Below are the code and all the weights of a small trained network. Each question names an input and a class and asks about switching units off, where a switched-off unit gives its printed mean instead of its output.

import numpy as np


def w(rows, s, z=0):
    codes = np.array(rows[::2]) - 128.0
    scale = np.full(codes.shape[1], s)
    scale[-1] = z or s
    return codes * scale


def f(y):
    return y / 2 * (1 + np.tanh(0.7978845608 * (y + 0.044715 * y**3)))


def log_softmax(a):
    a = a - a.max(-1, keepdims=True)
    return a - np.log(np.exp(a).sum(-1, keepdims=True))


def net(x, mask):
    res = np.array(x, float).reshape(1, 4) / 4 @ E
    y = f(res @ A[0][:, :-1].T + A[0][:, -1])
    res = res + np.where(mask, y, B[0][:, -1]) @ B[0][:, :-1]
    return log_softmax(res[-1] @ U[:, :-1].T + U[:, -1])


A, B = {}, {}
E = w([
[84,81,186,221],'x0',
[91,64,104,77],'x1',
[9,168,86,97],'x2',
[129,128,126,128],'x3',
],0.013)
A[0] = w([
[231,146,214,166,111],'N0',
[147,249,114,77,136],'N1',
[45,152,163,134,253],'N2',
[102,202,180,214,43],'N3',
[63,77,154,133,93],'N4',
[81,98,54,43,118],'N5',
[163,50,107,117,166],'N6',
[124,36,120,186,196],'N7',
],0.012,0.0048)
B[0] = w([
[90,221,226,76,254],'N0',
[99,221,55,110,233],'N1',
[70,228,58,221,236],'N2',
[95,2,27,5,198],'N3',
[207,246,154,159,187],'N4',
[109,160,194,19,244],'N5',
[190,66,155,135,182],'N6',
[189,86,223,145,213],'N7',
],0.0084,0.011)
U = w([
[155,251,175,160,254],'0',
[102,100,234,100,185],'1',
[255,67,115,17,136],'2',
[126,33,227,203,34],'3',
[118,203,55,119,62],'4',
[61,119,48,183,241],'5',
[32,138,157,45,2],'6',
],0.0097,0.0048)

Each question gives the input, the list of numbers given to net, and the class t.
The units are the neurons (one row each of A and B). Each row of codes is followed by its name. A weight is (code - 128) times the scale printed after its matrix; where a second scale follows, it is the last column's (A, B and U).
mask holds one flag per neuron, in row order. A switched-off neuron (its flag False) gives its mean, the last column of its row in B, instead of its output. The means were averaged over made-up inputs and are rounded, as every weight is.
A unit's drop is (log p(t) with every unit on - log p(t) with that unit switched off) / (log p(t) with every unit on - log p(t) with every unit switched off).
The circuit of an input: a set's keep is (log p(t) with only the set's units on - log p(t) with every unit switched off) / (log p(t) with every unit on - log p(t) with every unit switched off). Starting from all 8 units, units are removed one at a time, each time the one whose removal leaves the highest keep (on an exact tie, the one counted first), for as long as the keep stays at least 0.8.
units of the circuit, in order: the units of the circuit, biggest drop first
unit that matters most: the unit with the biggest drop
k most important neurons: the k neurons with the biggest drops, biggest first
input [6,3,4,-2], class 0: units of the circuit, in order => N4
input [-8,-2,-8,3], class 0: 3 most important neurons => N0; N3; N1
input [-6,-4,1,2], class 4: units of the circuit, in order => N1; N0
input [1,-2,-4,5], class 1: 4 most important neurons => N2; N1; N4; N0
input [3,5,-8,7], class 3: units of the circuit, in order => N5; N7
input [-5,-3,3,-2], class 4: 3 most important neurons => N0; N1; N7
input [-2,1,0,-2], class 2: 4 most important neurons => N2; N0; N1; N4
input [-6,-7,3,-1], class 4: units of the circuit, in order => N1; N0
input [7,-7,2,-3], class 5: units of the circuit, in order => N3; N5
input [1,1,-8,8], class 3: units of the circuit, in order => N5; N1
input [-2,-2,1,1], class 4: units of the circuit, in order => N0; N7
input [8,-8,-7,7], class 1: units of the circuit, in order => N0; N3
input [-4,-2,7,-4], class 4: 4 most important neurons => N1; N0; N2; N7
input [2,-5,0,2], class 1: unit that matters most => N1
input [7,1,0,-2], class 3: units of the circuit, in order => N7; N5
input [5,2,3,0], class 0: 2 most important neurons => N4; N7
input [1,2,-4,-2], class 3: 3 most important neurons => N5; N1; N3
input [7,-2,2,-7], class 5: 4 most important neurons => N3; N2; N0; N5
input [-5,-3,7,-3], class 4: 2 most important neurons => N1; N0
input [1,-7,-6,0], class 1: 4 most important neurons => N0; N3; N2; N1
input [3,-8,-5,-3], class 1: units of the circuit, in order => N0; N3; N2
input [6,-5,0,-4], class 1: units of the circuit, in order => N3; N1
input [7,5,-2,1], class 3: unit that matters most => N7
input [3,5,-6,-7], class 3: units of the circuit, in order => N5; N7
